Below are the code and all the weights of a small trained network. Each question names an input and a target symbol and asks about switching units off, where a switched-off unit gives its printed mean instead of its output.

import numpy as np


def w(rows, s, z=0):
    codes = np.array(rows[::2]) - 128.0
    scale = np.full(codes.shape[1], s)
    scale[-1] = z or s
    return codes * scale


def f(y):
    return np.maximum(y, 0)


def softmax(a):
    e = np.exp(a - a.max(-1, keepdims=True))
    return e / e.sum(-1, keepdims=True)


def log_softmax(a):
    a = a - a.max(-1, keepdims=True)
    return a - np.log(np.exp(a).sum(-1, keepdims=True))


def net(x, mask):
    ids = ['γζθλξτω'.index(c) for c in x.split()]
    T = len(ids)
    res = E[ids] + P[:T]
    u = 0
    for l in range(2):
        r = res
        for j in range(3):
            rows = slice(4 * j, 4 * j + 4)
            q, k, v = (r @ M[l][rows].T for M in (Q, K, V))
            z = softmax(np.where(np.tri(T) > 0, q @ k.T / 4**0.5, -1e9)) @ v
            o = O[l][rows]
            res = res + np.where(mask[u + j], z, o[:, -1]) @ o[:, :-1]
        u += 3
        y = f(res @ A[l][:, :-1].T + A[l][:, -1])
        res = res + np.where(mask[u : u + 8], y, B[l][:, -1]) @ B[l][:, :-1]
        u += 8
    return log_softmax(res[-1] @ U[:, :-1].T + U[:, -1])


Q, K, V, O, A, B = {}, {}, {}, {}, {}, {}
E = w([
[115,72,46,78],'γ',
[107,110,22,100],'ζ',
[115,146,15,122],'θ',
[252,98,62,232],'λ',
[174,238,156,84],'ξ',
[165,164,50,172],'τ',
[202,30,154,140],'ω',
],0.014)
P = w([
[110,120,51,99],'0',
[230,51,73,61],'1',
[231,73,80,70],'2',
[221,90,106,76],'3',
[219,111,124,85],'4',
[211,131,138,98],'5',
[209,151,152,110],'6',
[205,168,168,118],'7',
[198,185,184,134],'8',
[195,209,196,154],'9',
[197,233,214,178],'10',
[193,247,225,181],'11',
[193,255,238,188],'12',
],0.007)
Q[0] = w([
[159,137,124,151],'0.h0',
[170,100,93,102],'0.h0',
[135,161,94,144],'0.h0',
[114,70,166,144],'0.h0',
[123,113,124,183],'0.h1',
[60,105,178,163],'0.h1',
[132,146,197,80],'0.h1',
[44,115,96,95],'0.h1',
[228,89,89,177],'0.h2',
[151,254,110,44],'0.h2',
[37,133,148,80],'0.h2',
[126,101,93,162],'0.h2',
],0.019)
K[0] = w([
[96,136,129,74],'0.h0',
[86,131,173,120],'0.h0',
[122,133,121,29],'0.h0',
[191,22,176,225],'0.h0',
[165,106,129,186],'0.h1',
[118,72,33,106],'0.h1',
[64,114,111,100],'0.h1',
[178,146,52,77],'0.h1',
[133,178,230,122],'0.h2',
[6,67,149,250],'0.h2',
[145,53,22,111],'0.h2',
[201,169,139,160],'0.h2',
],0.014)
V[0] = w([
[166,131,163,133],'0.h0',
[80,99,61,151],'0.h0',
[78,74,71,67],'0.h0',
[114,126,103,149],'0.h0',
[134,255,115,143],'0.h1',
[196,143,182,143],'0.h1',
[108,124,113,111],'0.h1',
[154,99,179,72],'0.h1',
[110,75,159,134],'0.h2',
[101,200,80,88],'0.h2',
[105,40,133,143],'0.h2',
[154,137,117,229],'0.h2',
],0.01)
O[0] = w([
[135,176,149,167,124],'0.h0',
[98,58,121,72,136],'0.h0',
[83,76,116,80,180],'0.h0',
[90,82,100,128,128],'0.h0',
[254,123,107,91,189],'0.h1',
[149,90,134,114,255],'0.h1',
[122,141,135,141,92],'0.h1',
[123,80,198,105,161],'0.h1',
[126,129,150,162,52],'0.h2',
[106,185,66,57,163],'0.h2',
[114,117,148,155,50],'0.h2',
[181,80,112,144,150],'0.h2',
],0.009,0.006)
A[0] = w([
[149,178,61,209,195],'0.n0',
[45,157,192,134,131],'0.n1',
[190,23,136,171,151],'0.n2',
[111,195,182,133,197],'0.n3',
[64,171,48,104,81],'0.n4',
[108,135,109,254,151],'0.n5',
[6,161,116,129,208],'0.n6',
[121,132,227,96,253],'0.n7',
],0.0092,0.0078)
B[0] = w([
[73,52,133,2,214],'0.n0',
[175,122,135,4,134],'0.n1',
[73,214,82,140,254],'0.n2',
[80,89,32,138,158],'0.n3',
[68,187,159,179,177],'0.n4',
[104,173,60,152,155],'0.n5',
[97,161,193,161,164],'0.n6',
[105,118,9,158,197],'0.n7',
],0.0079,0.0091)
Q[1] = w([
[183,140,208,235],'1.h0',
[101,54,7,41],'1.h0',
[170,152,98,143],'1.h0',
[32,70,15,40],'1.h0',
[188,161,28,91],'1.h1',
[96,238,135,80],'1.h1',
[101,145,186,163],'1.h1',
[18,138,54,75],'1.h1',
[129,128,65,128],'1.h2',
[159,135,126,75],'1.h2',
[153,48,137,188],'1.h2',
[86,7,103,106],'1.h2',
],0.012)
K[1] = w([
[19,6,40,121],'1.h0',
[219,170,155,153],'1.h0',
[153,137,115,108],'1.h0',
[214,188,219,144],'1.h0',
[80,218,86,87],'1.h1',
[116,86,6,104],'1.h1',
[124,21,199,157],'1.h1',
[116,191,4,196],'1.h1',
[150,198,173,152],'1.h2',
[152,132,165,110],'1.h2',
[106,98,57,167],'1.h2',
[132,126,143,183],'1.h2',
],0.012)
V[1] = w([
[205,127,76,195],'1.h0',
[21,161,32,190],'1.h0',
[92,240,128,150],'1.h0',
[103,69,171,17],'1.h0',
[151,95,178,134],'1.h1',
[47,107,220,165],'1.h1',
[84,24,164,119],'1.h1',
[106,80,52,157],'1.h1',
[216,127,139,142],'1.h2',
[126,119,72,152],'1.h2',
[144,148,193,36],'1.h2',
[72,2,89,107],'1.h2',
],0.0088)
O[1] = w([
[120,89,17,139,187],'1.h0',
[67,11,139,114,184],'1.h0',
[35,33,167,84,153],'1.h0',
[208,206,193,131,105],'1.h0',
[141,82,50,112,3],'1.h1',
[254,106,167,233,43],'1.h1',
[198,118,57,171,61],'1.h1',
[77,122,125,136,224],'1.h1',
[93,124,117,228,102],'1.h2',
[133,172,80,110,179],'1.h2',
[76,84,136,125,114],'1.h2',
[237,99,162,65,140],'1.h2',
],0.0077,0.014)
A[1] = w([
[162,160,129,65,141],'1.n0',
[163,6,141,189,180],'1.n1',
[163,160,198,165,168],'1.n2',
[30,65,128,99,77],'1.n3',
[176,78,64,142,171],'1.n4',
[85,135,209,176,7],'1.n5',
[187,99,181,198,77],'1.n6',
[103,129,83,97,107],'1.n7',
],0.012)
B[1] = w([
[222,93,125,176,166],'1.n0',
[119,225,80,148,154],'1.n1',
[40,99,171,190,140],'1.n2',
[167,179,150,159,254],'1.n3',
[72,55,172,73,153],'1.n4',
[235,108,2,160,134],'1.n5',
[81,26,65,117,134],'1.n6',
[157,63,158,162,198],'1.n7',
],0.0087,0.038)
U = w([
[164,79,181,227,11],'γ',
[226,129,94,73,114],'ζ',
[30,66,131,43,90],'θ',
[18,217,130,196,253],'λ',
[225,238,179,249,53],'ξ',
[97,204,255,64,198],'τ',
[179,209,5,126,95],'ω',
],0.0051,0.0047)

Each question gives the input, a string of symbols that net reads in full, and the target symbol t.
The units are the heads (4 rows each of Q, K, V and O) and the neurons (one row each of A and B). Each row of codes is followed by its name. A weight is (code - 128) times the scale printed after its matrix; where a second scale follows, it is the last column's (O, A, B and U).
mask holds one flag per unit, layer by layer, with each layer's heads first. A switched-off unit (its flag False) gives its mean, the last column of its rows in O or B, instead of its output. The means were averaged over made-up inputs and are rounded, as every weight is.
A unit's drop is (log p(t) with every unit on - log p(t) with that unit switched off) / (log p(t) with every unit on - log p(t) with every unit switched off).
The circuit of an input: a set's keep is (log p(t) with only the set's units on - log p(t) with every unit switched off) / (log p(t) with every unit on - log p(t) with every unit switched off). Starting from the 12 units with the biggest drops (on a tie, the unit counted first), units are removed one at a time, each time the one whose removal leaves the highest keep (on an exact tie, the one counted first), for as long as the keep stays at least 0.8.
circuit, biggest first: the units of the circuit, biggest drop first
top k neurons in layer l: the k neurons of layer l with the biggest drops, biggest first
heads that matter: for each layer, one digit per head in row order, 1 if its drop is at least 0.15 and else 0, layers parted by /
input γ λ ω ζ γ θ θ, target τ: heads that matter	010 / 101
input ξ θ γ, target τ: circuit, biggest first	(0.h2; 1.h0; 1.n3)
input θ θ γ θ θ ω ω θ θ λ ζ ξ θ, target ξ: circuit, biggest first	(0.h1; 1.h0)
input ω ω ζ θ ω ζ λ λ θ ζ λ, target θ: heads that matter	001 / 100
input θ γ θ ξ ζ ζ, target ξ: circuit, biggest first	(1.h0; 0.h1)
input θ τ τ λ ξ τ ζ ξ θ ω θ ω, target λ: circuit, biggest first	(1.h2; 0.h0; 0.h2)
input θ ξ λ, target ξ: heads that matter	111 / 110
input ξ ζ λ θ ω, target τ: circuit, biggest first	(0.h2; 1.h0)
input θ λ λ ξ τ γ, target ξ: circuit, biggest first	(1.h0; 0.h1)
input θ ω θ θ θ ζ τ γ, target ζ: heads that matter	110 / 001
input γ θ λ ω γ, target λ: top 2 neurons in layer 1	(1.n1; 1.n3)
input ω θ θ θ τ ζ θ ξ θ, target θ: circuit, biggest first	(0.n0; 0.n7; 1.h0)
input γ ω θ θ ξ θ λ, target ζ: top 4 neurons in layer 0	(0.n7; 0.n4; 0.n6; 0.n3)
input θ ω τ, target λ: circuit, biggest first	(0.h1)
input θ ξ θ ω, target ξ: circuit, biggest first	(1.h0; 0.h0)
input ω ω λ ω γ ξ λ ω τ θ, target θ: heads that matter	011 / 100
input ζ ω ω θ θ τ θ, target ζ: top 2 neurons in layer 1	(1.n3; 1.n0)
input ω τ ω θ θ ω ξ ω ζ τ τ, target θ: heads that matter	011 / 100
input θ ω θ ξ θ θ τ, target ξ: circuit, biggest first	(1.h0; 0.h1)
input λ ω θ ω ω ξ γ ω θ ω ξ, target λ: top neuron in layer 0	(0.n2)
input λ ω ω ζ, target λ: heads that matter	111 / 100
input ζ θ γ ζ ω λ γ ω ξ τ, target γ: heads that matter	111 / 110
input ξ τ γ γ θ ω ω λ λ, target τ: heads that matter	011 / 010
input τ ζ ζ, target ζ: heads that matter	000 / 001
input ω θ τ ω λ, target λ: heads that matter	011 / 100
input ω λ λ γ ζ λ ζ θ θ ζ, target τ: heads that matter	010 / 100
input θ γ λ ω, target λ: top 3 neurons in layer 1	(1.n1; 1.n3; 1.n0)
input ξ τ ξ θ ζ ω ω ξ θ τ θ τ, target τ: heads that matter	101 / 011
